Below are the code and all the weights of a small trained network. Each question names an input and a class and asks about switching units off, where a switched-off unit gives its printed mean instead of its output.

import numpy as np


def w(rows, s, z=0):
    codes = np.array(rows[::2]) - 128.0
    scale = np.full(codes.shape[1], s)
    scale[-1] = z or s
    return codes * scale


def f(y):
    return y / 2 * (1 + np.tanh(0.7978845608 * (y + 0.044715 * y**3)))


def log_softmax(a):
    a = a - a.max(-1, keepdims=True)
    return a - np.log(np.exp(a).sum(-1, keepdims=True))


def net(x, mask):
    res = np.array(x, float).reshape(1, 6) / 4 @ E
    y = f(res @ A[0][:, :-1].T + A[0][:, -1])
    res = res + np.where(mask, y, B[0][:, -1]) @ B[0][:, :-1]
    return log_softmax(res[-1] @ U[:, :-1].T + U[:, -1])


A, B = {}, {}
E = w([
[188,101,114,169,254,115,134,106,90,153],'x0',
[66,103,138,173,171,146,99,149,211,210],'x1',
[84,165,226,198,152,129,60,84,136,76],'x2',
[79,81,48,144,106,128,102,36,109,115],'x3',
[203,131,150,92,112,37,71,84,182,174],'x4',
[178,118,203,185,68,165,196,81,164,185],'x5',
],0.0097)
A[0] = w([
[167,91,164,169,96,133,193,79,122,139,14],'neuron 0',
[101,24,110,114,98,113,117,55,82,85,118],'neuron 1',
[90,30,72,111,78,176,60,10,123,143,7],'neuron 2',
[177,94,25,62,89,93,153,186,126,196,172],'neuron 3',
[142,91,167,135,88,180,229,46,169,188,85],'neuron 4',
[161,155,132,67,143,59,93,114,225,151,158],'neuron 5',
[189,63,156,165,214,131,126,113,45,177,118],'neuron 6',
[183,194,135,96,119,77,90,92,173,145,65],'neuron 7',
[90,71,74,154,123,88,110,63,91,134,75],'neuron 8',
[192,100,108,179,217,127,137,109,84,120,7],'neuron 9',
[88,131,150,146,154,166,215,176,104,77,196],'neuron 10',
[217,166,154,65,100,101,146,78,6,12,178],'neuron 11',
[79,118,82,144,180,117,60,184,206,156,215],'neuron 12',
[115,161,195,185,114,131,84,80,126,50,141],'neuron 13',
[22,61,166,127,178,208,151,173,98,140,228],'neuron 14',
[107,188,194,148,170,134,71,72,87,113,103],'neuron 15',
[86,79,72,142,127,138,125,30,179,116,125],'neuron 16',
[148,177,182,102,146,85,136,223,111,125,80],'neuron 17',
[129,50,85,111,126,150,174,186,133,131,228],'neuron 18',
[146,171,196,66,181,130,164,186,171,115,124],'neuron 19',
[193,85,114,122,106,45,60,107,157,109,73],'neuron 20',
[52,160,162,51,4,161,113,119,142,129,111],'neuron 21',
[184,49,77,74,106,176,255,99,117,192,143],'neuron 22',
[83,191,109,48,167,75,83,99,22,86,161],'neuron 23',
[95,64,87,41,178,115,49,214,131,108,152],'neuron 24',
[162,93,160,72,145,70,80,99,203,194,97],'neuron 25',
],0.0078,0.0021)
B[0] = w([
[160,101,178,64,90,140,135,141,81,66,168],'neuron 0',
[139,85,146,116,237,163,196,189,206,83,181],'neuron 1',
[152,113,165,130,182,176,178,235,141,136,193],'neuron 2',
[199,127,122,204,169,125,47,110,157,161,224],'neuron 3',
[125,58,180,65,43,171,124,96,60,67,208],'neuron 4',
[74,147,114,233,161,110,162,107,80,116,206],'neuron 5',
[48,87,139,78,2,24,72,176,187,93,199],'neuron 6',
[105,126,99,175,133,107,199,202,58,101,180],'neuron 7',
[88,102,128,82,181,159,188,184,155,136,172],'neuron 8',
[79,68,35,47,27,50,69,179,172,96,183],'neuron 9',
[69,116,114,210,195,73,154,135,92,109,202],'neuron 10',
[65,173,166,156,131,85,168,10,211,200,252],'neuron 11',
[87,142,232,115,92,168,126,59,155,163,204],'neuron 12',
[196,130,125,184,188,156,58,148,137,71,205],'neuron 13',
[100,144,124,205,114,109,157,97,84,160,214],'neuron 14',
[189,157,103,173,165,118,65,134,131,123,192],'neuron 15',
[170,73,131,134,176,133,187,150,211,123,177],'neuron 16',
[169,87,155,90,215,146,203,191,165,103,179],'neuron 17',
[192,130,103,221,115,114,123,81,128,143,187],'neuron 18',
[151,42,150,52,208,99,178,194,197,130,183],'neuron 19',
[107,120,119,169,125,122,178,143,50,72,183],'neuron 20',
[64,86,47,121,88,51,63,155,193,49,219],'neuron 21',
[144,158,145,197,148,157,74,121,144,90,218],'neuron 22',
[162,77,203,138,44,199,136,107,113,145,229],'neuron 23',
[133,44,219,111,43,179,98,100,64,78,217],'neuron 24',
[98,134,116,158,141,82,170,96,64,99,205],'neuron 25',
],0.0068,0.011)
U = w([
[161,94,139,74,216,133,224,246,184,105,91],'0',
[63,105,32,87,62,36,61,206,169,79,138],'1',
[156,91,220,90,80,179,116,106,39,88,95],'2',
[69,146,57,202,172,83,214,140,3,97,69],'3',
[223,152,104,190,187,135,14,133,144,107,153],'4',
[86,132,175,135,135,105,167,40,185,179,254],'5',
[144,192,94,104,139,124,79,106,100,165,145],'6',
[142,236,59,2,147,165,83,149,101,180,26],'7',
],0.0092,0.0048)

Each question gives the input, the list of numbers given to net, and the class t.
The units are the neurons (one row each of A and B). Each row of codes is followed by its name. A weight is (code - 128) times the scale printed after its matrix; where a second scale follows, it is the last column's (A, B and U).
mask holds one flag per neuron, in row order. A switched-off neuron (its flag False) gives its mean, the last column of its row in B, instead of its output. The means were averaged over made-up inputs and are rounded, as every weight is.
A unit's drop is (log p(t) with every unit on - log p(t) with that unit switched off) / (log p(t) with every unit on - log p(t) with every unit switched off).
The circuit of an input: a set's keep is (log p(t) with only the set's units on - log p(t) with every unit switched off) / (log p(t) with every unit on - log p(t) with every unit switched off). Starting from the 12 units with the biggest drops (on a tie, the unit counted first), units are removed one at a time, each time the one whose removal leaves the highest keep (on an exact tie, the one counted first), for as long as the keep stays at least 0.8.
units of the circuit, in order: the units of the circuit, biggest drop first
top k neurons: the k neurons with the biggest drops, biggest first
drop when u is switched off: that unit's drop, to one decimal
input [2,6,-8,3,-7,4], class 4: top 2 neurons => (neuron 22; neuron 3)
input [2,8,-5,-2,0,-5], class 5: units of the circuit, in order => (neuron 12)
input [-4,-8,6,-8,7,-4], class 0: top 2 neurons => (neuron 17; neuron 19)
input [7,4,7,5,-5,4], class 1: top 2 neurons => (neuron 6; neuron 9)
input [4,3,-4,-2,1,4], class 1: units of the circuit, in order => (neuron 6; neuron 11; neuron 2)
input [-6,5,-4,0,-7,-3], class 3: top 2 neurons => (neuron 14; neuron 6)
input [-7,1,7,7,-4,-3], class 0: units of the circuit, in order => (neuron 2; neuron 1)
input [-8,-5,-3,8,-3,-6], class 0: top 2 neurons => (neuron 1; neuron 2)
input [7,-5,-7,7,-1,-1], class 0: top 4 neurons => (neuron 1; neuron 8; neuron 2; neuron 21)
input [6,-3,1,-2,-2,-7], class 2: top 2 neurons => (neuron 23; neuron 24)
input [8,5,-3,2,-7,5], class 1: top 2 neurons => (neuron 6; neuron 9)
input [3,4,6,2,-5,-6], class 2: units of the circuit, in order => (neuron 24; neuron 12)
input [3,5,-6,-3,0,1], class 4: top 2 neurons => (neuron 11; neuron 3)
input [8,7,-5,3,-3,8], class 1: units of the circuit, in order => (neuron 6; neuron 9)
input [-3,-1,8,-5,-1,-3], class 4: top neuron => (neuron 13)
input [-2,-7,-6,0,-2,5], class 5: top 2 neurons => (neuron 11; neuron 13)
input [1,-3,8,-8,0,0], class 0: top 2 neurons => (neuron 19; neuron 17)
input [1,3,-2,4,-2,-8], class 2: drop when neuron 24 is switched off => 0.2
input [4,-5,0,1,5,1], class 3: drop when neuron 7 is switched off => 0.8
input [0,-1,-8,0,6,3], class 4: units of the circuit, in order => (neuron 3)
input [-5,-3,7,3,-3,-6], class 4: drop when neuron 21 is switched off => 0.1
